Below is a small trained network, with its code and all its weights. Each question gives an input and a class and asks what happens when units are switched off, that is, made to give their printed mean instead of their output.

import numpy as np


def w(rows, s, z=0):
    codes = np.array(rows[::2]) - 128.0
    scale = np.full(codes.shape[1], s)
    scale[-1] = z or s
    return codes * scale


def f(y):
    return y / 2 * (1 + np.tanh(0.7978845608 * (y + 0.044715 * y**3)))


def log_softmax(a):
    a = a - a.max(-1, keepdims=True)
    return a - np.log(np.exp(a).sum(-1, keepdims=True))


def net(x, mask):
    res = np.array(x, float).reshape(1, 7) / 4 @ E
    y = f(res @ A[0][:, :-1].T + A[0][:, -1])
    res = res + np.where(mask, y, B[0][:, -1]) @ B[0][:, :-1]
    return log_softmax(res[-1] @ U[:, :-1].T + U[:, -1])


A, B = {}, {}
E = w([
[110,125,200,115,214,147,113,121,205,47,108],'x0',
[143,140,107,78,89,91,155,106,254,200,214],'x1',
[225,135,107,75,94,104,158,134,110,221,134],'x2',
[100,62,199,155,113,109,171,238,161,115,57],'x3',
[142,107,96,183,236,20,61,75,106,136,141],'x4',
[17,131,112,64,108,121,99,112,148,118,222],'x5',
[106,38,84,47,139,111,96,135,131,181,125],'x6',
],0.0082)
A[0] = w([
[84,125,153,132,165,176,98,147,64,48,111,33],'neuron 0',
[106,61,126,113,244,72,81,151,50,137,44,156],'neuron 1',
[215,174,126,242,163,167,134,94,67,78,121,188],'neuron 2',
[158,101,87,68,77,177,120,144,116,179,130,123],'neuron 3',
[187,166,139,175,145,44,134,98,112,144,187,139],'neuron 4',
[108,132,115,179,146,58,92,208,107,123,135,78],'neuron 5',
[143,132,141,252,200,82,121,125,75,99,84,136],'neuron 6',
[159,112,73,87,42,99,120,134,101,220,168,160],'neuron 7',
[131,151,152,137,23,117,172,132,190,182,162,149],'neuron 8',
[28,83,125,111,154,33,111,168,145,107,163,253],'neuron 9',
],0.011,0.0047)
B[0] = w([
[207,142,96,60,120,52,222,50,95,195,152,200],'neuron 0',
[176,104,126,136,207,125,147,219,218,4,178,221],'neuron 1',
[10,97,196,62,145,24,195,114,116,62,124,248],'neuron 2',
[83,140,136,96,110,38,255,105,103,85,130,191],'neuron 3',
[211,106,103,111,224,144,86,123,161,143,189,190],'neuron 4',
[98,122,137,23,136,183,50,101,117,78,62,154],'neuron 5',
[22,107,139,135,118,167,77,230,208,41,111,234],'neuron 6',
[138,187,168,109,78,169,202,58,72,169,119,233],'neuron 7',
[154,55,74,127,134,167,134,214,115,58,61,210],'neuron 8',
[12,167,179,190,150,84,57,75,112,138,126,215],'neuron 9',
],0.0095,0.015)
U = w([
[95,91,189,118,143,125,88,165,158,60,116,203],'0',
[178,136,121,155,62,197,92,126,105,179,113,1],'1',
[253,100,114,116,127,181,149,182,130,98,133,98],'2',
[154,179,145,153,183,115,45,13,112,183,214,113],'3',
[111,174,157,86,25,148,168,64,33,148,115,171],'4',
],0.0071,0.0036)

Each question gives the input, the list of numbers given to net, and the class t.
The units are the neurons (one row each of A and B). Each row of codes is followed by its name. A weight is (code - 128) times the scale printed after its matrix; where a second scale follows, it is the last column's (A, B and U).
mask holds one flag per neuron, in row order. A switched-off neuron (its flag False) gives its mean, the last column of its row in B, instead of its output. The means were averaged over made-up inputs and are rounded, as every weight is.
A unit's drop is (log p(t) with every unit on - log p(t) with that unit switched off) / (log p(t) with every unit on - log p(t) with every unit switched off).
The circuit of an input: a set's keep is (log p(t) with only the set's units on - log p(t) with every unit switched off) / (log p(t) with every unit on - log p(t) with every unit switched off). Starting from all 10 units, units are removed one at a time, each time the one whose removal leaves the highest keep (on an exact tie, the one counted first), for as long as the keep stays at least 0.8.
circuit, biggest first: the units of the circuit, biggest drop first
top k neurons: the k neurons with the biggest drops, biggest first
drop when u is switched off: that unit's drop, to one decimal
input [-8,-1,-3,3,3,4,7], class 4: top 2 neurons	[neuron 7; neuron 6]
input [-8,8,0,8,1,-2,-1], class 4: circuit, biggest first	[neuron 7]
input [2,0,-7,-4,-7,-2,6], class 4: top 2 neurons	[neuron 1; neuron 6]
input [2,-4,3,0,-1,2,3], class 2: top 3 neurons	[neuron 2; neuron 6; neuron 9]
input [4,-1,-3,-7,-3,6,-5], class 4: top 2 neurons	[neuron 4; neuron 1]
input [-3,6,1,8,2,4,4], class 4: top 3 neurons	[neuron 7; neuron 1; neuron 6]
input [-1,1,1,0,-3,3,1], class 4: drop when neuron 1 is switched off	0.1
input [-3,6,-7,3,7,7,-5], class 3: drop when neuron 2 is switched off	0.1
input [2,2,-3,-5,6,5,-6], class 3: drop when neuron 8 is switched off	0.3
input [6,3,5,1,-6,-7,2], class 2: top 2 neurons	[neuron 2; neuron 9]
